Below is a small trained network, with its code and all its weights. Each question gives an input and a class and asks what happens when units are switched off, that is, made to give their printed mean instead of their output.

import numpy as np


def w(rows, s, z=0):
    codes = np.array(rows[::2]) - 128.0
    scale = np.full(codes.shape[1], s)
    scale[-1] = z or s
    return codes * scale


def f(y):
    return y / 2 * (1 + np.tanh(0.7978845608 * (y + 0.044715 * y**3)))


def log_softmax(a):
    a = a - a.max(-1, keepdims=True)
    return a - np.log(np.exp(a).sum(-1, keepdims=True))


def net(x, mask):
    res = np.array(x, float).reshape(1, 3) / 4 @ E
    y = f(res @ A[0][:, :-1].T + A[0][:, -1])
    res = res + np.where(mask, y, B[0][:, -1]) @ B[0][:, :-1]
    return log_softmax(res[-1] @ U[:, :-1].T + U[:, -1])


A, B = {}, {}
E = w([
[105,107,45,39,72,75,63,148,163],'x0',
[183,105,103,145,151,147,5,80,46],'x1',
[32,184,91,149,213,120,108,160,87],'x2',
],0.013)
A[0] = w([
[154,160,104,157,198,181,113,161,13,110],'n1',
[100,111,133,115,123,113,94,141,119,96],'n2',
[130,94,134,58,93,103,149,146,223,137],'n3',
[149,132,112,132,100,95,135,157,183,147],'n4',
[98,83,141,132,101,113,131,128,138,127],'n5',
[114,158,128,120,163,114,197,156,160,171],'n6',
[198,87,50,128,144,169,69,128,103,111],'n7',
[49,116,80,73,80,99,33,138,119,7],'n8',
[84,169,177,129,132,84,201,187,147,206],'n9',
[161,119,89,137,99,102,79,34,98,64],'n10',
[144,180,119,147,142,161,114,132,115,106],'n11',
[134,126,65,92,70,81,174,173,186,131],'n12',
[119,118,153,138,98,126,147,108,102,98],'n13',
[192,130,166,127,94,187,124,47,133,39],'n14',
[161,150,189,180,127,198,212,121,91,191],'n15',
[99,144,140,200,193,122,115,65,79,119],'n16',
[151,88,122,56,70,78,135,152,211,132],'n17',
[174,146,91,137,30,88,117,100,174,99],'n18',
[98,104,44,51,115,113,40,175,158,89],'n19',
[119,66,111,131,72,143,164,123,170,128],'n20',
[62,165,177,140,148,134,200,204,183,55],'n21',
[149,123,136,68,64,46,160,130,188,148],'n22',
[150,169,125,171,199,131,161,96,31,112],'n23',
[95,115,125,75,44,129,153,141,172,135],'n24',
[155,136,189,171,132,196,192,109,134,67],'n25',
[163,154,103,127,133,130,139,151,124,127],'n26',
[146,99,65,132,19,96,193,134,109,139],'n27',
[139,85,230,171,155,201,229,82,111,69],'n28',
[137,85,138,102,103,72,145,179,216,138],'n29',
[107,119,149,127,70,150,116,171,135,141],'n30',
[115,101,100,110,127,90,124,143,83,79],'n31',
[54,175,35,155,160,119,134,178,121,73],'n32',
[103,101,132,196,180,151,122,118,87,116],'n33',
[61,155,81,134,156,90,140,96,166,83],'n34',
[45,139,63,151,166,89,132,175,129,185],'n35',
[165,72,134,107,127,116,55,88,122,28],'n36',
[252,69,158,177,60,144,129,75,173,128],'n37',
[82,154,178,124,127,129,185,206,167,165],'n38',
[22,176,76,135,206,80,110,179,142,203],'n39',
[48,168,175,198,148,121,164,176,250,52],'n40',
[191,46,176,180,72,159,116,84,176,136],'n41',
[142,78,107,118,67,52,179,143,145,137],'n42',
[2,189,74,96,183,104,131,155,106,4],'n43',
[94,108,50,78,129,97,34,166,167,184],'n44',
],0.0081,0.011)
B[0] = w([
[66,179,154,137,180,168,106,119,80,184],'n1',
[121,121,144,146,107,120,126,110,127,134],'n2',
[109,158,117,132,176,154,142,154,87,199],'n3',
[110,163,105,113,141,153,135,149,96,163],'n4',
[93,134,124,130,134,142,142,127,151,137],'n5',
[171,88,90,99,114,103,135,139,151,188],'n6',
[169,94,137,152,104,89,145,116,152,195],'n7',
[189,98,255,184,103,80,27,59,174,181],'n8',
[150,72,63,110,86,73,178,161,165,221],'n9',
[152,92,100,127,94,87,128,149,198,170],'n10',
[103,143,139,127,141,140,126,115,90,135],'n11',
[94,150,122,104,154,150,140,145,105,197],'n12',
[141,124,140,118,131,88,103,111,120,127],'n13',
[128,122,192,175,120,87,84,87,130,159],'n14',
[172,109,179,163,60,79,106,94,136,228],'n15',
[81,174,135,149,181,163,127,130,91,176],'n16',
[71,153,140,123,161,143,127,148,84,210],'n17',
[95,165,110,128,138,134,130,148,107,173],'n18',
[187,70,145,121,81,67,108,120,164,218],'n19',
[94,150,122,131,150,170,147,131,102,165],'n20',
[146,114,203,191,109,102,67,73,149,187],'n21',
[103,151,122,101,157,156,143,152,94,205],'n22',
[99,173,165,149,167,152,133,125,84,179],'n23',
[96,147,136,131,162,152,141,161,89,188],'n24',
[152,102,66,111,98,108,147,161,137,176],'n25',
[126,127,131,121,140,121,117,132,131,128],'n26',
[103,188,112,117,140,163,146,142,110,179],'n27',
[154,51,31,80,75,101,151,172,198,204],'n28',
[118,141,115,128,155,156,125,146,96,189],'n29',
[134,142,123,115,142,128,141,141,97,145],'n30',
[153,137,140,149,138,127,118,113,132,135],'n31',
[156,69,102,109,92,72,147,130,171,173],'n32',
[91,150,147,150,172,166,85,144,73,163],'n33',
[152,98,100,103,97,88,123,150,160,149],'n34',
[153,122,161,192,127,145,84,89,133,207],'n35',
[157,86,76,91,109,114,198,162,166,160],'n36',
[197,69,141,143,109,83,135,113,187,228],'n37',
[178,107,94,120,100,80,139,135,168,203],'n38',
[137,151,193,190,146,120,79,96,114,237],'n39',
[170,113,210,182,99,117,57,45,132,185],'n40',
[163,106,122,139,83,78,138,117,171,208],'n41',
[89,157,133,118,147,161,154,144,110,180],'n42',
[181,74,17,83,76,95,199,171,181,173],'n43',
[132,105,89,76,89,105,166,156,167,248],'n44',
],0.0082,0.015)
U = w([
[151,111,13,97,92,81,151,191,169,233],'0',
[153,128,211,177,106,90,74,5,144,3],'1',
[47,210,112,131,173,206,123,159,57,175],'2',
],0.012,0.0014)

Each question gives the input, the list of numbers given to net, and the class t.
The units are the neurons (one row each of A and B). Each row of codes is followed by its name. A weight is (code - 128) times the scale printed after its matrix; where a second scale follows, it is the last column's (A, B and U).
mask holds one flag per neuron, in row order. A switched-off neuron (its flag False) gives its mean, the last column of its row in B, instead of its output. The means were averaged over made-up inputs and are rounded, as every weight is.
A unit's drop is (log p(t) with every unit on - log p(t) with that unit switched off) / (log p(t) with every unit on - log p(t) with every unit switched off).
The circuit of an input: a set's keep is (log p(t) with only the set's units on - log p(t) with every unit switched off) / (log p(t) with every unit on - log p(t) with every unit switched off). Starting from the 12 units with the biggest drops (on a tie, the unit counted first), units are removed one at a time, each time the one whose removal leaves the highest keep (on an exact tie, the one counted first), for as long as the keep stays at least 0.8.
circuit, biggest first: the units of the circuit, biggest drop first
unit that matters most: the unit with the biggest drop
top k neurons: the k neurons with the biggest drops, biggest first
drop of u: that unit's drop, to one decimal
input [-4,0,-7], class 0: unit that matters most	n28
input [0,8,7], class 2: top 3 neurons	[n1 n16 n15]
input [8,6,1], class 1: top 4 neurons	[n8 n28 n9 n43]
input [-5,0,-1], class 0: top 2 neurons	[n28 n39]
input [1,6,-4], class 0: top 4 neurons	[n39 n8 n36 n40]
input [2,1,1], class 1: top 2 neurons	[n28 n43]
input [-7,-3,0], class 0: top 2 neurons	[n28 n25]
input [1,3,-4], class 0: top 2 neurons	[n39 n8]
input [-1,-2,1], class 1: top 2 neurons	[n44 n28]
input [-8,-2,-5], class 0: top 2 neurons	[n28 n25]
input [4,8,-2], class 0: top 2 neurons	[n36 n39]
input [-8,-1,-5], class 0: top 2 neurons	[n28 n25]
input [-8,-8,-1], class 0: top 3 neurons	[n28 n9 n25]
input [5,2,6], class 1: circuit, biggest first	[n8]
input [-5,-2,0], class 0: top 2 neurons	[n28 n39]
input [6,7,8], class 1: drop of n8	0.3
input [6,7,6], class 1: drop of n8	0.5
input [4,7,5], class 1: drop of n18	0.0
